Below are the code and all the weights of a small trained network. Each question names an input and a target symbol and asks about switching units off, where a switched-off unit gives its printed mean instead of its output.

import numpy as np


def w(rows, s, z=0):
    codes = np.array(rows[::2]) - 128.0
    scale = np.full(codes.shape[1], s)
    scale[-1] = z or s
    return codes * scale


def norm(h):
    return h / np.sqrt((h * h).mean(-1, keepdims=True) + 1e-5)


def f(y):
    return y / 2 * (1 + np.tanh(0.7978845608 * (y + 0.044715 * y**3)))


def softmax(a):
    e = np.exp(a - a.max(-1, keepdims=True))
    return e / e.sum(-1, keepdims=True)


def log_softmax(a):
    a = a - a.max(-1, keepdims=True)
    return a - np.log(np.exp(a).sum(-1, keepdims=True))


def net(x, mask):
    ids = ['αβδεζηθμξπσφω'.index(c) for c in x.split()]
    T = len(ids)
    res = E[ids] + P[:T]
    u = 0
    for l in range(2):
        r = norm(res)
        for j in range(2):
            rows = slice(2 * j, 2 * j + 2)
            q, k, v = (r @ M[l][rows].T for M in (Q, K, V))
            z = softmax(np.where(np.tri(T) > 0, q @ k.T / 2**0.5, -1e9)) @ v
            o = O[l][rows]
            res = res + np.where(mask[u + j], z, o[:, -1]) @ o[:, :-1]
        u += 2
        y = f(norm(res) @ A[l][:, :-1].T + A[l][:, -1])
        res = res + np.where(mask[u : u + 4], y, B[l][:, -1]) @ B[l][:, :-1]
        u += 4
    return log_softmax(norm(res)[-1] @ U[:, :-1].T + U[:, -1])


Q, K, V, O, A, B = {}, {}, {}, {}, {}, {}
E = w([
[112,165,106],'α',
[115,89,145],'β',
[93,139,128],'δ',
[94,190,125],'ε',
[166,101,94],'ζ',
[193,249,165],'η',
[137,147,15],'θ',
[162,99,99],'μ',
[110,125,175],'ξ',
[185,125,94],'π',
[104,178,123],'σ',
[110,125,174],'φ',
[152,137,142],'ω',
],0.021)
P = w([
[146,255,53],'0',
[174,238,85],'1',
[185,201,96],'2',
[193,175,110],'3',
[199,152,113],'4',
[200,137,130],'5',
[209,121,135],'6',
[217,109,141],'7',
[220,97,147],'8',
[225,91,155],'9',
[235,87,165],'10',
[235,79,165],'11',
],0.0034)
Q[0] = w([
[195,119,120],'L0H1',
[161,77,68],'L0H1',
[158,18,2],'L0H2',
[149,157,242],'L0H2',
],0.022)
K[0] = w([
[191,124,122],'L0H1',
[160,51,127],'L0H1',
[69,49,180],'L0H2',
[254,149,118],'L0H2',
],0.026)
V[0] = w([
[183,254,251],'L0H1',
[31,205,37],'L0H1',
[86,100,91],'L0H2',
[66,66,183],'L0H2',
],0.0035)
O[0] = w([
[250,41,177,239],'L0H1',
[11,10,63,181],'L0H1',
[112,152,172,54],'L0H2',
[208,253,218,8],'L0H2',
],0.0031,0.0015)
A[0] = w([
[248,96,128,206],'L0N1',
[147,223,45,56],'L0N2',
[173,71,79,76],'L0N3',
[254,188,111,4],'L0N4',
],0.0081,0.0026)
B[0] = w([
[52,93,171,253],'L0N1',
[50,195,254,193],'L0N2',
[167,71,68,152],'L0N3',
[154,73,18,213],'L0N4',
],0.0092,0.0058)
Q[1] = w([
[253,151,128],'L1H1',
[112,229,75],'L1H1',
[87,106,152],'L1H2',
[85,119,109],'L1H2',
],0.023)
K[1] = w([
[253,125,148],'L1H1',
[134,236,111],'L1H1',
[174,97,130],'L1H2',
[129,92,137],'L1H2',
],0.026)
V[1] = w([
[113,233,13],'L1H1',
[48,224,110],'L1H1',
[208,81,73],'L1H2',
[2,46,206],'L1H2',
],0.0057)
O[1] = w([
[169,78,163,100],'L1H1',
[157,2,92,87],'L1H1',
[227,222,143,213],'L1H2',
[50,37,200,253],'L1H2',
],0.0061,0.0017)
A[1] = w([
[209,46,130,109],'L1N1',
[165,160,147,205],'L1N2',
[114,105,17,183],'L1N3',
[66,100,5,4],'L1N4',
],0.014,0.0024)
B[1] = w([
[252,41,210,181],'L1N1',
[153,166,67,141],'L1N2',
[35,127,160,255],'L1N3',
[142,151,17,247],'L1N4',
],0.019,0.0085)
U = w([
[41,93,26,217],'α',
[136,23,134,224],'β',
[206,56,189,217],'δ',
[76,112,156,13],'ε',
[140,168,146,64],'ζ',
[125,149,145,70],'η',
[120,137,151,52],'θ',
[142,166,154,85],'μ',
[84,95,183,3],'ξ',
[247,202,79,187],'π',
[89,117,150,25],'σ',
[77,91,192,18],'φ',
[125,163,170,78],'ω',
],0.014,0.0067)

Each question gives the input, a string of symbols that net reads in full, and the target symbol t.
The units are the heads (2 rows each of Q, K, V and O) and the neurons (one row each of A and B). Each row of codes is followed by its name. A weight is (code - 128) times the scale printed after its matrix; where a second scale follows, it is the last column's (O, A, B and U).
mask holds one flag per unit, layer by layer, with each layer's heads first. A switched-off unit (its flag False) gives its mean, the last column of its rows in O or B, instead of its output. The means were averaged over made-up inputs and are rounded, as every weight is.
A unit's drop is (log p(t) with every unit on - log p(t) with that unit switched off) / (log p(t) with every unit on - log p(t) with every unit switched off).
The circuit of an input: a set's keep is (log p(t) with only the set's units on - log p(t) with every unit switched off) / (log p(t) with every unit on - log p(t) with every unit switched off). Starting from all 12 units, units are removed one at a time, each time the one whose removal leaves the highest keep (on an exact tie, the one counted first), for as long as the keep stays at least 0.8.
units of the circuit, in order: the units of the circuit, biggest drop first
unit that matters most: the unit with the biggest drop
top k neurons: the k neurons with the biggest drops, biggest first
top k neurons in layer l: the k neurons of layer l with the biggest drops, biggest first
drop of u: that unit's drop, to one decimal
input θ π θ ζ β φ π δ ζ α θ π, target δ: top 2 neurons	(L1N1, L0N4)
input θ β ζ π ζ ω ω π π δ δ, target β: top 3 neurons	(L0N1, L1N1, L0N4)
input μ π β, target π: top 2 neurons in layer 0	(L0N3, L0N4)
input φ ω π φ, target π: top 2 neurons	(L1N3, L1N2)
input μ π σ, target π: units of the circuit, in order	(L1N3)
input β μ θ μ π β, target π: units of the circuit, in order	(L1H2, L1N3)
input μ π μ π α, target π: top 2 neurons	(L1N3, L0N2)
input θ ε μ ξ φ δ ξ ω φ η δ, target β: top 2 neurons	(L0N1, L0N4)
input θ ζ π ζ φ ω ζ π α, target π: units of the circuit, in order	(L1N3, L0N2)
input ε π ω π ξ σ π π θ π, target δ: top 3 neurons	(L0N4, L1N1, L0N3)
input η μ ω ξ σ ω ω η ω, target δ: top 3 neurons	(L0N4, L0N2, L1N1)
input β φ β θ η δ φ, target δ: top 2 neurons in layer 1	(L1N3, L1N4)
input π β φ π, target β: top 2 neurons	(L0N4, L0N3)
input ω ξ δ ω, target β: units of the circuit, in order	(L1N1, L0N4, L0N1)
input δ η φ μ π ξ, target π: unit that matters most	L1H2
input θ ξ μ δ β, target δ: top 3 neurons	(L1N4, L0N4, L1N3)
input ω η δ α α δ φ, target δ: top 2 neurons	(L0N4, L0N3)
input π ω η θ μ ω, target β: top 2 neurons	(L1N1, L0N2)
input π ω μ π μ π ξ, target π: top 3 neurons	(L1N3, L1N2, L0N2)
input ξ δ ξ, target δ: top 3 neurons in layer 0	(L0N4, L0N3, L0N1)
input μ π δ ε ω δ ω α θ δ, target δ: drop of L0N2	0.4
input θ μ ζ ζ σ φ μ η η η μ, target δ: drop of L0N3	0.3
input π σ μ ω μ μ ε π ξ δ μ, target δ: drop of L1H2	0.2
